(in the rows, 128 means zero)
Each row has a class, written after it, and each block has its own classes.
[ 87 165 117  77 126 103 130 164  92 147 252 171  87 137 130 118 118 139
 110 132 138 121 116 153 138 139  54 207 131 133 145 124 150 156 125 137
 135 110 126 102 173 171  90 144 145 114 104 121 157 163 152 111 120  97] | j941
[139 133 134 178 135 129 132 127 138 154 124 140 140 134 135 118 151 132
 151  84 159 123 135 110 120 136 133  70 122 111 119 158 111  91 129 116
 103 128 112 115 133 138 154 123 139 107 145 132 125  94 115 121 141 128] | j506
[160 121 106 153 132  75 127  91  83 129  82 122 134 111  80  98 142 127
 147 169 114 102  82  74 179 156 174  17  92  78 103  97 102 123 117 115
 114 140 162 147 112 120 141 169 158 135 162 107 174  98 116 149 132 126] | j941
[126 112 141 164 119 112 137 142 178 134 187 136 137 137 130 123 125 120
 120 114 160 126 126 118 123 150 129 124 132 137 104 147 130  99 144 125
 120 123 101 137 125 143 112 117 124 101 141 134 125 137  78 134 128 105] | j506
[131  86  33 158  97 116 118 170  74 139 127 130 176 109 159 113 130 137
 104  88  97 119 129 149 139 138 130  94 122 159 113 136 123 125 113 119
 132 118 132 105  67 146  76 166 142  95 130 113 129  66  70 114 145  99] | j941
[ 88 174 130 156 130  51 134 136 156  77 207 146  88 146 117  86 142 123
 140 128 148 127 145  95 104 154  85 121 139 116 136 149 130 111 136 117
 171 120 110 169 129 136 168 115 142 110 124 136 137 115 131 109 142 103] | j506
[135  98 115 132 158 113 134 140 144 158 158 156 124 132 129 125 126 123
 127 109 147 118 126  95  98 128 125 142 130 129  93 137 138 120 144 115
 103 135  97 168 147 131 114  90 123 121 127 135 117 158 117 123 139 111] | j506
[151 124  89  97 127  97 131 113  76 150 146 168 127 111 110 121 139 124
 132 137 149  86  98 119 155 127 127 106  97  93 117  87 108 131 138 117
 107 125 136  91 173 153  94 128 172  91 133 107 161 138 140 144 131 129] | j941
[135  98  75 148 156  25 127 115  78 154 136 184 114 134 102  76 161 115
 148 130 146 114 165  66  95 129  87  63 122 110  88 143 113  84 146 103
  90 142  98 197  95 124 134 117 125 134 145 125 142 118 122  91 127 108] | j506
[149 119  96 109 148  97 128 128  79 138 126 152 121 129  99 126 131 125
 117 141 126 122 123 118 148 102 131 121 122 108 127 102 127 130 138 136
 103 135 122 135 122 112  92 150 138 141 137 122 144 141 125 135  87 127] | j941
[121 158 141 120 126 159 104 112  53 148 128  97 115 112 145 136 170 162
 158 127 116 114 122 172 241 144 123  69 130  96 129 142 133 141 139 142
  50 127 160  74 146 184 142 249 161 100 128 125 118 102 106 133 127 121] | j941
[144  94  86 160 152 169 128 128 141 147 138 151 158 128 129 161 131 128
 114 108 137  95  87 132  97 134 132 108 107 111 102 100 100 116 108 108
 112 120 160  80 132 157  87 113 169  84 129 100 167  97 106 145 159 107] | j941

A new block, with new classes.
[134  90  79 122 125 143 147 129 136 133 150 118  82 116 135 133 114 151
 114 135 172 147 158 149 143 152 170 129 117 101 132 122 126 120 237 102
 126 167 129 135 112 166 138 113 131 139 131 111 149 128 129 130 114 160] | j283
[106 135 138 126 144 132 123 112 132 167 110 117 136 118 138 116 131 178
 116 118  53 152 131 113 127 136 142  89 136 155 132 125 104 134 175 152
 108 124 120 143 156 107 106 171 105 134 161 134 141 144 141 119 120 129] | j695
[122 153 157 129 120 167 138 131 124 179 106 124 136 121 149 121 125 229
  74 117  42 161 108  62 126 150  96 111 164 160 133  98 147 123 133 171
 118 139 128 132 171 121  87 135 113 125 143 127 129 180 148 135 152  98] | j766
[138 174 145 135 193 136 123 119 145 171 137 141  91 130 165 127 117 167
  44 102  19 204 178 114 126 115 158  80 159 150 140 135 149 136 228 153
 125 180 128 104 149 115 108 149 113 127 159 100 157 129 160 150 125 135] | j695
[128  94 124 137  37 148 154 108 156 190 149  99 111 120  59 104 134 158
  94 115 162 147 125 110 121 192 134  90 135 149 127 103 144  98 148 150
 134  80 123 124 125  79 128 225 144 122 138  88 149 104 162  77 134 127] | j283
[133 156 124 120 131 151 126 120 111 141 116 124 129 134 143 122 132 164
 104 114  88 138 137  77 119 130 129 121 139 140 130 126 138 122 126 155
  92 122 127 123 153 146  98 121 112 134 145 124 112 149 196 146 129 121] | j766
[140 146 168 123 112 145 135 117 120 130 105 103 145 125 119 128 137 194
  97 124  62 129  93  75 122 140 114 133 152 149 118 113 142 116 103 168
  94 123 108 135 165 120 109 151 107 132 132 128 105 178 130 126 131 110] | j766
[127 149 160 128 136 124 136 121 142 168  95 125 154 153 147 110 128 178
  60 109  19 152 133  93  91 121 128  81 155 149 127 128 130 127 163 168
  83 142 114 127 153 107 101 169 102 131 156 133 134 151 124 132 120 126] | j695
[129  82  92 146 104 109 115 106 133 136 147 125 106 103 117 123 136 126
 114 130 180 139 146 143 122 131 145 116 127 120 126 125 127 109 209 119
 143 111 134 140 109 144 133 110 129 127 118 116 136 116 156 149 133 153] | j283
[126 112 136 130 136 151 121 132 104 139 113 128 122 135 166 148 135 185
 132 113  82 126 122 101 147 125 143 148 133 133 114 112 141 124 161 136
 122 156  96 122 157 153 100  83  96 147 129 113 106 178 126 151 133  99] | j766
[141 183 193 118 195 170 119 134 114 156  67 137 170 148 212 143 133 237
  98 165  19 163  85  24 143 120 100 127 175 187 107 130 155 173 111 198
  98 161 113 115 207 145  96 125  91 157 144 144 102 237  79 153 121  84] | j695
[134 147 157 120 141 135 131 140 140 157  82 129 127 105 150  86 130 160
 104 118  57 149 132  94 130 126 126 120 159 154 129 120 133 131 159 150
 120 145 131  80 142 119 107 141 120 132 139 130 130 154 141 149 133 122] | j695
[ 84  90  88 114 108 132 140 115 127 119 147  91 110 119 124 131 104 102
 118 117 162 119 165 141 131 109 162 123 130 143 135 123 131 109 191 116
 157 136 137 135 110 129 106 121 122 139 130 109 138 112 151 158 125 154] | j283
[129 152 142 146 136 140 119 147 106 110 121 127 150 110 164 129 131 164
 144 112 127 138 119  83 110 130 103 147 141 139 116 114 132 141  74 157
 132 150 121 110 164 133 113  58 102 153 132 125 112 164 141 142 129  82] | j766
[130 139 130 120 145 147 123 154 127 151 118 145 139 123 153 130 116 170
  99 126  67 158 141  80 133 150 120 100 150 152 138 116 143 112 167 165
 120 160 128 127 134 137 103 113 104 146 146 126 141 150 143 132 131 116] | j766
[129  72 107 120  68 131 142 103 124 160 139 115 126 119  98 135 120 146
  89 107 181 131 127 121 134 136 149 102 123 129 120 118 111  98 192 140
 140 105 129 118 117 121 104 132 130 154 143 145 124 134 156 107 124 145] | j283
[117  79 107  89  86 143 159 124 111 137 169 114 104 120 128 129 120 178
 131 135 178 155 131 121 134 134 139 138 122 111 130 116 137 114 197 117
 107 136 144 123 122 160 132 107 138 135 120  86 132 130 149  26 145 143] | j283
[127 157 155 133  91 156 139 126 124 155 108 121 129 121 118 116 127 226
  97 122  86 165  96  55 134 137 108 123 175 162 120 129 139 122 108 158
 122 111 119 123 162 107 101 132  34 141 131 112 121 162 158 103 136 105] | j766
[123 144 124 109 123 155 134 128 105 157 122 119 132 115 138 134 124 193
 115 128 107 160 109  71 124 138 113 153 141 144 131 125 133 134 143 169
 133 145 139 133 149 132 104  76 129  99 134 103 115 173 144 143 142 113] | j766
[122  80  79 125  50 124 154 113 178 147 158 104 113 123 115 136 138 161
 111 134 177 135 122 147 127 140 131 128 122  32 135 113 143 104 212 127
  90 115 127 127 115 133 126 150 143 134 152 106 134 136 140 131 134 162] | j283
[112 113 107 139  79 133 135 142 134 134 158 116 107 108 108 123 123 148
 143 138 213 170 144 123 131 141 136 103 126 118 130 108 125 111 183 111
 149 137 150 131 116 118 121 105 131 128 129 182 134  83 165 111 145 146] | j283
[108  98  85 126 118 138 131 121  99 142 140 144 112 116 125 139 117 113
 114 127 192 127 166 146 129 125 147 116 222 116 131 120 123 106 209  90
 138 131 129 131  97 153 119 116 129 131 154 103 133 106 152 139 122 162] | j283
